Below is a small trained network, with its code and all its weights. Each question gives an input and a class and asks what happens when units are switched off, that is, made to give their printed mean instead of their output.

import numpy as np


def w(rows, s, z=0):
    codes = np.array(rows[::2]) - 128.0
    scale = np.full(codes.shape[1], s)
    scale[-1] = z or s
    return codes * scale


def norm(h):
    return h / np.sqrt((h * h).mean(-1, keepdims=True) + 1e-5)


def f(y):
    return y / 2 * (1 + np.tanh(0.7978845608 * (y + 0.044715 * y**3)))


def log_softmax(a):
    a = a - a.max(-1, keepdims=True)
    return a - np.log(np.exp(a).sum(-1, keepdims=True))


def net(x, mask):
    res = np.array(x, float).reshape(1, 8) / 4 @ E
    u = 0
    for l in range(4):
        y = f(norm(res) @ A[l][:, :-1].T + A[l][:, -1])
        res = res + np.where(mask[u : u + 10], y, B[l][:, -1]) @ B[l][:, :-1]
        u += 10
    return log_softmax(norm(res)[-1] @ U[:, :-1].T + U[:, -1])


A, B = {}, {}
E = w([
[147,151,105,105,135,134,141],'x0',
[135,128,124,148,127,128,114],'x1',
[190,173,102,160,106,127,103],'x2',
[177,162,157,48,204,71,8],'x3',
[93,103,124,104,155,140,140],'x4',
[132,140,120,112,164,114,163],'x5',
[79,87,16,103,30,45,143],'x6',
[8,255,135,142,176,116,126],'x7',
],0.008)
A[0] = w([
[71,187,143,50,155,73,2,41],'L0N0',
[171,75,123,71,148,9,71,45],'L0N1',
[164,186,127,186,142,196,219,168],'L0N2',
[154,80,27,139,206,181,72,136],'L0N3',
[75,181,48,127,111,26,118,167],'L0N4',
[89,91,189,90,176,122,183,181],'L0N5',
[24,216,139,173,157,128,132,141],'L0N6',
[219,77,135,117,133,166,237,254],'L0N7',
[219,103,190,50,153,112,76,6],'L0N8',
[187,95,203,95,79,207,157,183],'L0N9',
],0.0061,0.002)
B[0] = w([
[165,189,153,164,183,41,172,254],'L0N0',
[180,141,114,37,48,91,167,216],'L0N1',
[44,59,217,134,89,148,121,216],'L0N2',
[172,117,157,125,76,127,149,151],'L0N3',
[9,74,88,79,102,163,94,239],'L0N4',
[204,157,125,201,45,143,40,163],'L0N5',
[170,213,82,88,70,160,152,224],'L0N6',
[161,109,118,241,109,128,71,250],'L0N7',
[135,75,170,71,158,156,145,200],'L0N8',
[121,98,138,197,201,122,133,200],'L0N9',
],0.011,0.0038)
A[1] = w([
[98,199,174,72,135,147,134,41],'L1N0',
[100,169,102,146,180,81,102,4],'L1N1',
[175,80,118,62,141,134,62,84],'L1N2',
[128,119,159,135,81,132,248,15],'L1N3',
[181,151,154,116,171,147,118,92],'L1N4',
[79,118,132,150,173,90,105,101],'L1N5',
[131,94,60,123,84,116,140,132],'L1N6',
[132,77,132,114,93,187,162,105],'L1N7',
[102,156,127,133,132,205,178,118],'L1N8',
[110,178,162,129,96,150,162,111],'L1N9',
],0.015,0.0025)
B[1] = w([
[196,85,61,237,162,76,32,222],'L1N0',
[89,53,114,75,154,76,24,175],'L1N1',
[156,156,172,17,70,109,207,218],'L1N2',
[164,112,130,35,164,96,93,174],'L1N3',
[39,84,188,148,214,171,111,200],'L1N4',
[179,201,69,89,73,185,133,135],'L1N5',
[78,162,133,173,160,72,252,254],'L1N6',
[174,135,56,198,207,105,71,213],'L1N7',
[104,212,196,175,16,186,92,188],'L1N8',
[113,240,146,84,155,169,134,185],'L1N9',
],0.011,0.0063)
A[2] = w([
[89,208,60,100,136,79,146,65],'L2N0',
[137,94,157,170,118,193,97,57],'L2N1',
[145,60,34,132,115,124,192,179],'L2N2',
[155,65,254,12,112,145,226,83],'L2N3',
[60,96,124,76,174,27,142,158],'L2N4',
[152,64,114,203,117,149,179,88],'L2N5',
[233,125,131,59,188,172,45,82],'L2N6',
[149,109,194,77,175,181,212,2],'L2N7',
[208,75,176,138,156,186,147,80],'L2N8',
[159,153,77,39,44,69,88,119],'L2N9',
],0.011,0.0019)
B[2] = w([
[113,9,146,158,121,146,107,225],'L2N0',
[174,152,115,70,124,166,134,179],'L2N1',
[150,253,172,136,134,98,145,221],'L2N2',
[109,135,226,152,52,102,200,255],'L2N3',
[224,159,83,134,102,174,64,246],'L2N4',
[157,132,90,135,200,146,109,214],'L2N5',
[38,126,177,159,158,123,126,207],'L2N6',
[147,89,136,240,64,87,87,173],'L2N7',
[88,73,133,153,118,196,106,196],'L2N8',
[185,80,100,65,113,142,201,213],'L2N9',
],0.017,0.0069)
A[3] = w([
[205,197,147,113,173,126,98,110],'L3N0',
[209,50,90,28,213,235,147,130],'L3N1',
[93,197,207,170,88,84,149,115],'L3N2',
[93,116,115,171,223,129,69,113],'L3N3',
[91,160,167,162,202,142,188,125],'L3N4',
[71,104,249,103,174,70,79,119],'L3N5',
[175,171,147,126,176,31,189,122],'L3N6',
[8,92,85,157,62,129,182,4],'L3N7',
[35,97,170,96,172,202,85,129],'L3N8',
[185,48,88,13,114,85,109,38],'L3N9',
],0.012,0.0024)
B[3] = w([
[60,126,94,118,115,118,118,214],'L3N0',
[155,59,149,224,169,179,97,208],'L3N1',
[133,57,109,95,98,176,96,243],'L3N2',
[165,151,191,30,178,128,184,253],'L3N3',
[140,149,38,144,60,64,109,188],'L3N4',
[6,94,141,141,144,76,89,207],'L3N5',
[114,222,140,101,198,133,204,214],'L3N6',
[29,57,75,99,211,165,207,180],'L3N7',
[176,173,80,82,103,46,159,202],'L3N8',
[185,82,66,62,78,78,63,196],'L3N9',
],0.015,0.007)
U = w([
[223,81,143,222,197,229,101,26],'0',
[59,36,243,185,57,116,128,211],'1',
[83,214,120,143,48,228,51,253],'2',
[58,156,154,76,198,50,41,138],'3',
[149,227,63,165,194,100,208,99],'4',
[218,110,156,66,45,87,241,16],'5',
[6,79,23,126,120,182,178,228],'6',
[196,8,36,78,104,105,59,109],'7',
],0.013,0.00065)

Each question gives the input, the list of numbers given to net, and the class t.
The units are the neurons (one row each of A and B). Each row of codes is followed by its name. A weight is (code - 128) times the scale printed after its matrix; where a second scale follows, it is the last column's (A, B and U).
mask holds one flag per neuron, layer by layer. A switched-off neuron (its flag False) gives its mean, the last column of its row in B, instead of its output. The means were averaged over made-up inputs and are rounded, as every weight is.
A unit's drop is (log p(t) with every unit on - log p(t) with that unit switched off) / (log p(t) with every unit on - log p(t) with every unit switched off).
The circuit of an input: a set's keep is (log p(t) with only the set's units on - log p(t) with every unit switched off) / (log p(t) with every unit on - log p(t) with every unit switched off). Starting from the 12 units with the biggest drops (on a tie, the unit counted first), units are removed one at a time, each time the one whose removal leaves the highest keep (on an exact tie, the one counted first), for as long as the keep stays at least 0.8.
circuit, biggest first: the units of the circuit, biggest drop first
most important unit: the unit with the biggest drop
top k neurons: the k neurons with the biggest drops, biggest first
top k neurons in layer l: the k neurons of layer l with the biggest drops, biggest first
drop when u is switched off: that unit's drop, to one decimal
input [-3,-6,4,-1,2,-4,8,-4], class 4: circuit, biggest first : (L2N2 L1N6)
input [1,0,-8,3,1,3,6,-8], class 5: circuit, biggest first : (L1N2)
input [1,-6,5,0,-5,8,0,8], class 2: top 3 neurons in layer 2 : (L2N6 L2N3 L2N5)
input [-8,4,-6,7,-6,6,-6,0], class 1: circuit, biggest first : (L0N8 L1N7 L2N7)
input [3,-4,1,7,0,0,2,-2], class 5: top 3 neurons : (L0N1 L2N9 L2N3)
input [-1,-6,-3,0,-7,3,-2,-8], class 0: top 2 neurons : (L0N7 L0N9)
input [-7,3,8,-4,-3,-4,1,2], class 6: circuit, biggest first : (L2N4 L3N7)
input [-5,4,0,2,-8,5,5,1], class 7: top 3 neurons : (L2N0 L2N4 L2N3)
input [-8,5,-3,-2,6,-4,0,-1], class 0: top 3 neurons in layer 0 : (L0N1 L0N4 L0N6)
input [-2,0,8,5,-6,-1,4,0], class 5: top 2 neurons : (L1N2 L0N1)
input [3,-5,5,0,-6,5,-8,5], class 2: top 2 neurons : (L1N8 L0N2)
input [7,7,-6,1,8,7,0,-3], class 1: top 3 neurons : (L1N2 L0N4 L0N6)
input [5,1,-5,1,-5,3,3,5], class 7: top 2 neurons : (L0N0 L1N1)
input [8,0,1,-2,0,3,5,1], class 6: most important unit : L0N4
input [-6,2,-3,8,5,5,1,2], class 7: top 4 neurons : (L0N0 L2N4 L0N1 L2N9)
input [3,-1,-1,-8,4,1,1,0], class 4: top 2 neurons in layer 1 : (L1N7 L1N6)
input [-5,3,-8,-8,-1,-3,0,-5], class 0: top 2 neurons : (L0N1 L2N3)
input [-8,2,-6,2,8,7,8,-5], class 5: top 3 neurons : (L1N2 L0N1 L1N0)
input [-4,3,-6,-3,-4,7,8,-3], class 4: drop when L2N2 is switched off : 0.1
input [5,1,-7,-8,4,3,-5,3], class 2: circuit, biggest first : (L1N8)
input [8,-8,-7,-8,-4,-4,-6,4], class 2: drop when L1N8 is switched off : 0.1
input [-2,2,0,7,-2,-4,3,-1], class 5: drop when L2N3 is switched off : 0.2
input [1,4,5,4,6,-1,7,0], class 5: top 2 neurons in layer 2 : (L2N2 L2N3)
input [1,4,6,1,-8,-2,-7,5], class 3: top 2 neurons in layer 1 : (L1N4 L1N0)
